Here is a tiny trained network, its code and every weight. The questions are about switching its units off for an input and a class, where a switched-off unit gives its printed mean instead of its output.

import numpy as np


def w(rows, s, z=0):
    codes = np.array(rows[::2]) - 128.0
    scale = np.full(codes.shape[1], s)
    scale[-1] = z or s
    return codes * scale


def norm(h):
    return h / np.sqrt((h * h).mean(-1, keepdims=True) + 1e-5)


def f(y):
    return np.maximum(y, 0)


def log_softmax(a):
    a = a - a.max(-1, keepdims=True)
    return a - np.log(np.exp(a).sum(-1, keepdims=True))


def net(x, mask):
    res = np.array(x, float).reshape(1, 5) / 4 @ E
    u = 0
    for l in range(2):
        y = f(norm(res) @ A[l][:, :-1].T + A[l][:, -1])
        res = res + np.where(mask[u : u + 16], y, B[l][:, -1]) @ B[l][:, :-1]
        u += 16
    return log_softmax(norm(res)[-1] @ U[:, :-1].T + U[:, -1])


A, B = {}, {}
E = w([
[164,100,152,117,5],'x0',
[237,168,186,94,139],'x1',
[64,223,133,67,108],'x2',
[128,128,128,130,128],'x3',
[128,128,127,129,128],'x4',
],0.0026)
A[0] = w([
[9,34,154,137,11,95],'0.n0',
[105,159,111,48,118,159],'0.n1',
[28,101,42,180,170,194],'0.n2',
[181,127,76,71,98,38],'0.n3',
[70,128,129,76,194,207],'0.n4',
[37,251,185,78,92,164],'0.n5',
[163,115,135,136,62,162],'0.n6',
[142,95,146,96,46,89],'0.n7',
[155,171,105,115,245,157],'0.n8',
[99,197,68,183,53,184],'0.n9',
[92,112,208,158,98,136],'0.n10',
[78,166,250,211,42,125],'0.n11',
[237,79,155,167,234,205],'0.n12',
[6,94,113,159,254,249],'0.n13',
[154,70,139,133,204,42],'0.n14',
[246,182,159,101,137,72],'0.n15',
],0.005,0.0016)
B[0] = w([
[180,167,7,26,234,205],'0.n0',
[149,173,152,190,138,177],'0.n1',
[105,124,200,172,113,217],'0.n2',
[123,114,156,134,116,145],'0.n3',
[142,99,160,121,172,191],'0.n4',
[187,253,111,141,77,232],'0.n5',
[98,166,164,169,133,181],'0.n6',
[44,100,164,184,112,177],'0.n7',
[172,140,102,109,201,216],'0.n8',
[118,154,123,148,122,176],'0.n9',
[133,150,82,145,124,149],'0.n10',
[54,121,128,82,165,174],'0.n11',
[104,153,83,80,114,254],'0.n12',
[97,125,177,127,27,250],'0.n13',
[139,170,141,55,87,170],'0.n14',
[51,119,172,130,133,209],'0.n15',
],0.0053,0.0047)
A[1] = w([
[191,154,108,109,117,130],'1.n0',
[77,6,165,76,77,6],'1.n1',
[162,47,203,95,147,213],'1.n2',
[101,42,180,106,218,191],'1.n3',
[185,53,105,2,241,153],'1.n4',
[162,171,82,145,173,171],'1.n5',
[93,140,134,141,225,93],'1.n6',
[229,189,124,144,82,108],'1.n7',
[108,73,4,135,154,104],'1.n8',
[119,8,61,153,221,106],'1.n9',
[77,177,131,103,147,178],'1.n10',
[138,174,127,127,93,153],'1.n11',
[125,115,192,119,8,128],'1.n12',
[101,166,158,116,139,193],'1.n13',
[104,50,167,73,144,218],'1.n14',
[206,182,132,188,75,81],'1.n15',
],0.0062,0.0016)
B[1] = w([
[115,110,104,113,180,171],'1.n0',
[96,37,41,84,240,186],'1.n1',
[63,94,1,69,173,168],'1.n2',
[89,79,41,105,57,162],'1.n3',
[102,139,230,149,39,223],'1.n4',
[150,12,36,72,152,195],'1.n5',
[111,127,154,210,117,164],'1.n6',
[113,34,159,120,179,191],'1.n7',
[203,164,160,191,127,178],'1.n8',
[210,106,171,203,47,159],'1.n9',
[200,88,145,123,77,255],'1.n10',
[117,109,173,150,189,202],'1.n11',
[31,144,95,243,119,237],'1.n12',
[167,148,120,178,168,235],'1.n13',
[143,30,43,27,131,188],'1.n14',
[53,20,126,120,82,180],'1.n15',
],0.005,0.0043)
U = w([
[36,31,31,143,131,128],'0',
[68,200,216,236,93,221],'1',
[254,74,120,226,29,4],'2',
[169,206,8,87,159,154],'3',
[148,67,186,19,57,119],'4',
[239,153,203,120,241,84],'5',
],0.017,0.0022)

Each question gives the input, the list of numbers given to net, and the class t.
The units are the neurons (one row each of A and B). Each row of codes is followed by its name. A weight is (code - 128) times the scale printed after its matrix; where a second scale follows, it is the last column's (A, B and U).
mask holds one flag per neuron, layer by layer. A switched-off neuron (its flag False) gives its mean, the last column of its row in B, instead of its output. The means were averaged over made-up inputs and are rounded, as every weight is.
A unit's drop is (log p(t) with every unit on - log p(t) with that unit switched off) / (log p(t) with every unit on - log p(t) with every unit switched off).
The circuit of an input: a set's keep is (log p(t) with only the set's units on - log p(t) with every unit switched off) / (log p(t) with every unit on - log p(t) with every unit switched off). Starting from the 12 units with the biggest drops (on a tie, the unit counted first), units are removed one at a time, each time the one whose removal leaves the highest keep (on an exact tie, the one counted first), for as long as the keep stays at least 0.8.
units of the circuit, in order: the units of the circuit, biggest drop first
unit that matters most: the unit with the biggest drop
top k neurons: the k neurons with the biggest drops, biggest first
top k neurons in layer l: the k neurons of layer l with the biggest drops, biggest first
drop when u is switched off: that unit's drop, to one decimal
input [2,-2,-4,-7,5], class 2: unit that matters most	0.n5
input [0,-1,5,1,-7], class 1: top 2 neurons	(0.n8, 1.n15)
input [1,8,-2,0,-4], class 0: units of the circuit, in order	(0.n5, 1.n2)
input [0,6,-4,3,-7], class 4: top 4 neurons	(0.n13, 0.n12, 0.n5, 0.n2)
input [0,2,-5,-3,-8], class 4: top 4 neurons	(0.n13, 0.n12, 0.n2, 0.n5)
input [-3,4,-1,4,6], class 4: top 2 neurons	(0.n5, 1.n4)
input [6,1,0,6,7], class 0: top 4 neurons in layer 0	(0.n5, 0.n7, 0.n11, 0.n1)
input [2,-4,-2,-2,-5], class 2: top 2 neurons	(0.n0, 0.n5)
input [-6,7,-5,-1,-2], class 4: top 2 neurons	(1.n4, 0.n5)
input [-3,1,-1,6,0], class 4: top 2 neurons in layer 0	(0.n8, 0.n12)
input [0,6,6,-4,4], class 5: top 3 neurons in layer 0	(0.n13, 0.n2, 0.n7)
input [0,4,2,5,-6], class 5: top 2 neurons in layer 0	(0.n13, 0.n2)
input [-1,2,8,7,-8], class 5: top 2 neurons	(0.n13, 1.n7)
input [7,4,1,-7,-3], class 1: unit that matters most	0.n6
input [-8,7,-4,2,8], class 4: top 2 neurons	(0.n5, 1.n4)
input [-7,5,-5,5,-3], class 4: top 2 neurons	(1.n4, 0.n5)
input [-5,2,5,4,-4], class 5: drop when 0.n8 is switched off	0.2
input [7,-7,3,2,8], class 3: drop when 0.n0 is switched off	1.1
input [4,-2,5,4,-3], class 3: drop when 0.n0 is switched off	0.7
input [-6,6,-6,7,-3], class 4: unit that matters most	1.n4
